Below is a small trained network, with its code and all its weights. Each question gives an input and a class and asks what happens when units are switched off, that is, made to give their printed mean instead of their output.

import numpy as np


def w(rows, s, z=0):
    codes = np.array(rows[::2]) - 128.0
    scale = np.full(codes.shape[1], s)
    scale[-1] = z or s
    return codes * scale


def f(y):
    return np.maximum(y, 0)


def log_softmax(a):
    a = a - a.max(-1, keepdims=True)
    return a - np.log(np.exp(a).sum(-1, keepdims=True))


def net(x, mask):
    res = np.array(x, float).reshape(1, 3) / 4 @ E
    y = f(res @ A[0][:, :-1].T + A[0][:, -1])
    res = res + np.where(mask, y, B[0][:, -1]) @ B[0][:, :-1]
    return log_softmax(res[-1] @ U[:, :-1].T + U[:, -1])


A, B = {}, {}
E = w([
[168,117,95,185,1,45],'x0',
[62,20,80,141,156,195],'x1',
[111,70,111,26,74,167],'x2',
],0.0073)
A[0] = w([
[175,114,85,96,83,124,138],'N1',
[182,248,173,143,103,127,252],'N2',
[119,118,91,124,77,93,200],'N3',
[125,179,134,139,105,159,4],'N4',
[173,118,94,143,64,113,215],'N5',
[101,70,142,208,183,153,240],'N6',
],0.013,0.0033)
B[0] = w([
[146,100,130,212,238,80,169],'N1',
[2,157,205,152,230,63,255],'N2',
[52,213,59,208,178,61,185],'N3',
[62,130,51,82,185,183,134],'N4',
[114,108,232,227,224,56,201],'N5',
[113,135,15,163,214,175,215],'N6',
],0.007,0.01)
U = w([
[133,153,121,167,70,145,4],'0',
[154,158,2,175,167,182,125],'1',
[148,110,53,49,150,215,221],'2',
[87,186,232,119,119,72,19],'3',
[123,136,176,206,182,8,251],'4',
],0.0077,0.0033)

Each question gives the input, the list of numbers given to net, and the class t.
The units are the neurons (one row each of A and B). Each row of codes is followed by its name. A weight is (code - 128) times the scale printed after its matrix; where a second scale follows, it is the last column's (A, B and U).
mask holds one flag per neuron, in row order. A switched-off neuron (its flag False) gives its mean, the last column of its row in B, instead of its output. The means were averaged over made-up inputs and are rounded, as every weight is.
A unit's drop is (log p(t) with every unit on - log p(t) with that unit switched off) / (log p(t) with every unit on - log p(t) with every unit switched off).
The circuit of an input: a set's keep is (log p(t) with only the set's units on - log p(t) with every unit switched off) / (log p(t) with every unit on - log p(t) with every unit switched off). Starting from all 6 units, units are removed one at a time, each time the one whose removal leaves the highest keep (on an exact tie, the one counted first), for as long as the keep stays at least 0.8.
circuit, biggest first: the units of the circuit, biggest drop first
most important unit: the unit with the biggest drop
top k neurons: the k neurons with the biggest drops, biggest first
drop of u: that unit's drop, to one decimal
input [3,4,-8], class 1: circuit, biggest first => [N6 N2]
input [0,1,-6], class 1: circuit, biggest first => [N5 N6]
input [-5,4,-6], class 1: circuit, biggest first => [N6]
input [-5,-4,6], class 2: circuit, biggest first => [N5 N2]
input [-4,0,6], class 2: top 3 neurons => [N2 N5 N3]
input [6,7,-8], class 1: top 2 neurons => [N6 N2]
input [-1,1,1], class 2: top 4 neurons => [N2 N5 N3 N1]
input [-6,-6,3], class 3: top 4 neurons => [N6 N5 N1 N3]
input [1,1,-3], class 1: top 2 neurons => [N2 N5]
input [-3,8,0], class 2: top 2 neurons => [N3 N5]
input [-6,1,7], class 2: drop of N3 => 0.1
input [-5,-6,2], class 3: drop of N6 => 0.3
input [-1,7,1], class 2: drop of N6 => -0.2
input [-4,1,8], class 2: most important unit => N2
